Below are the code and all the weights of a small trained network. Each question names an input and a target symbol and asks about switching units off, where a switched-off unit gives its printed mean instead of its output.

import numpy as np


def w(rows, s, z=0):
    codes = np.array(rows[::2]) - 128.0
    scale = np.full(codes.shape[1], s)
    scale[-1] = z or s
    return codes * scale


def f(y):
    return y / 2 * (1 + np.tanh(0.7978845608 * (y + 0.044715 * y**3)))


def softmax(a):
    e = np.exp(a - a.max(-1, keepdims=True))
    return e / e.sum(-1, keepdims=True)


def log_softmax(a):
    a = a - a.max(-1, keepdims=True)
    return a - np.log(np.exp(a).sum(-1, keepdims=True))


def net(x, mask):
    ids = ['βδεθσφω'.index(c) for c in x.split()]
    T = len(ids)
    res = E[ids] + P[:T]
    q, k, v = (res @ M[0].T for M in (Q, K, V))
    z = softmax(np.where(np.tri(T) > 0, q @ k.T / 3**0.5, -1e9)) @ v
    res = res + np.where(mask[0], z, O[0][:, -1]) @ O[0][:, :-1]
    y = f(res @ A[0][:, :-1].T + A[0][:, -1])
    res = res + np.where(mask[1:13], y, B[0][:, -1]) @ B[0][:, :-1]
    return log_softmax(res[-1] @ U[:, :-1].T + U[:, -1])


Q, K, V, O, A, B = {}, {}, {}, {}, {}, {}
E = w([
[122,136,104,121,144,95],'β',
[54,207,91,70,108,82],'δ',
[154,115,88,68,98,42],'ε',
[56,158,70,1,81,81],'θ',
[169,152,170,171,192,153],'σ',
[63,197,167,109,181,197],'φ',
[82,139,126,37,140,169],'ω',
],0.0099)
P = w([
[84,92,145,169,171,57],'0',
[168,124,61,153,219,93],'1',
[125,145,144,141,139,95],'2',
[120,76,181,143,149,87],'3',
[187,175,62,121,199,116],'4',
[153,149,135,152,102,155],'5',
[23,109,74,217,187,40],'6',
[190,187,84,128,148,144],'7',
[181,178,157,139,81,180],'8',
[165,114,253,93,128,109],'9',
[237,206,90,78,187,141],'10',
[180,156,123,155,89,206],'11',
[68,86,92,180,219,96],'12',
],0.016)
Q[0] = w([
[109,89,180,167,4,169],'H1',
[189,221,74,114,134,146],'H1',
[98,193,134,201,103,64],'H1',
],0.04)
K[0] = w([
[80,126,2,234,119,86],'H1',
[216,177,121,90,47,224],'H1',
[110,110,143,184,40,111],'H1',
],0.036)
V[0] = w([
[116,26,87,6,112,181],'H1',
[142,125,62,84,2,47],'H1',
[35,201,134,69,126,190],'H1',
],0.016)
O[0] = w([
[176,114,243,35,100,164,40],'H1',
[109,14,158,48,254,252,61],'H1',
[65,85,95,165,92,56,253],'H1',
],0.009,0.0049)
A[0] = w([
[70,85,249,113,92,82,114],'N1',
[104,77,146,154,148,103,26],'N2',
[168,163,91,79,209,124,226],'N3',
[163,142,66,72,196,151,89],'N4',
[139,134,182,99,206,62,11],'N5',
[121,115,144,156,100,196,138],'N6',
[76,57,204,128,113,111,14],'N7',
[68,81,204,149,86,85,124],'N8',
[151,171,162,98,169,89,250],'N9',
[197,199,97,84,183,109,44],'N10',
[96,66,203,106,154,85,169],'N11',
[153,127,79,117,141,209,10],'N12',
],0.018,0.011)
B[0] = w([
[157,81,91,202,121,169,179],'N1',
[73,110,100,148,146,125,143],'N2',
[142,87,172,33,127,129,253],'N3',
[114,185,143,254,96,101,196],'N4',
[70,148,104,147,62,141,151],'N5',
[125,177,188,181,149,111,143],'N6',
[53,23,126,84,47,21,157],'N7',
[119,112,195,111,160,141,194],'N8',
[163,137,96,144,71,91,232],'N9',
[81,121,137,141,191,170,189],'N10',
[148,228,124,117,167,181,217],'N11',
[105,89,39,70,116,138,157],'N12',
],0.031,0.015)
U = w([
[163,64,46,151,123,111,254],'β',
[92,98,56,186,228,160,180],'δ',
[139,146,97,200,134,150,22],'ε',
[70,65,75,218,120,154,49],'θ',
[115,115,14,242,172,81,79],'σ',
[108,103,164,242,176,68,28],'φ',
[164,71,105,252,164,183,174],'ω',
],0.0035,0.0052)

Each question gives the input, a string of symbols that net reads in full, and the target symbol t.
The units are the heads (3 rows each of Q, K, V and O) and the neurons (one row each of A and B). Each row of codes is followed by its name. A weight is (code - 128) times the scale printed after its matrix; where a second scale follows, it is the last column's (O, A, B and U).
mask holds one flag per unit, heads first, then neurons. A switched-off unit (its flag False) gives its mean, the last column of its rows in O or B, instead of its output. The means were averaged over made-up inputs and are rounded, as every weight is.
A unit's drop is (log p(t) with every unit on - log p(t) with that unit switched off) / (log p(t) with every unit on - log p(t) with every unit switched off).
The circuit of an input: a set's keep is (log p(t) with only the set's units on - log p(t) with every unit switched off) / (log p(t) with every unit on - log p(t) with every unit switched off). Starting from the 12 units with the biggest drops (on a tie, the unit counted first), units are removed one at a time, each time the one whose removal leaves the highest keep (on an exact tie, the one counted first), for as long as the keep stays at least 0.8.
units of the circuit, in order: the units of the circuit, biggest drop first
unit that matters most: the unit with the biggest drop
top k neurons: the k neurons with the biggest drops, biggest first
drop of u: that unit's drop, to one decimal
input ω ε β β ω ω β β ω ω β θ φ, target ω: units of the circuit, in order : (H1; N1)
input ω β θ, target θ: units of the circuit, in order : (N7; H1; N4)
input φ θ β ε ω ε θ, target ε: unit that matters most : H1
input σ ω β ω β β ε β σ β ε θ, target θ: top 4 neurons : (N7; N12; N1; N4)
input δ δ δ δ β, target φ: units of the circuit, in order : (N4; H1; N3)
input σ δ ω ε, target σ: units of the circuit, in order : (H1; N3)
input δ φ β β δ δ σ, target β: units of the circuit, in order : (H1; N4; N11; N3)
input β ε β φ δ ω δ ω ε δ σ, target δ: top 2 neurons : (N10; N4)
input ω δ ε φ β, target σ: top 3 neurons : (N3; N8; N9)
input β β ω σ δ θ ε ω ε θ φ φ β, target θ: top 3 neurons : (N7; N5; N1)
input φ β θ ε, target φ: units of the circuit, in order : (H1; N8)
input θ ω β ε, target θ: top 3 neurons : (N7; N5; N1)
input β δ ω θ φ β φ, target θ: top 2 neurons : (N7; N5)
input φ ε β ω θ ω ε θ θ δ β, target ε: unit that matters most : N4
input φ σ φ φ ω ε ω β ω σ β φ σ, target σ: top 2 neurons : (N3; N8)
input φ δ β ω ω φ ω ω ω ω, target ω: top 3 neurons : (N1; N8; N3)
input φ δ δ σ ω δ σ ε φ ε σ θ φ, target ε: top 2 neurons : (N4; N11)
input δ δ ε β φ ω φ σ φ δ δ, target σ: drop of H1 : 1.6
input β ω ω ε δ β φ δ δ ω ε ω δ, target ω: drop of H1 : 1.2
input ε β φ ε δ ω δ σ φ δ, target δ: drop of N4 : 0.2
input ω δ β β β ω ω σ δ δ, target ω: units of the circuit, in order : (N1)
input δ θ σ ε δ β σ ε σ ω δ β ω, target ω: units of the circuit, in order : (H1; N1)
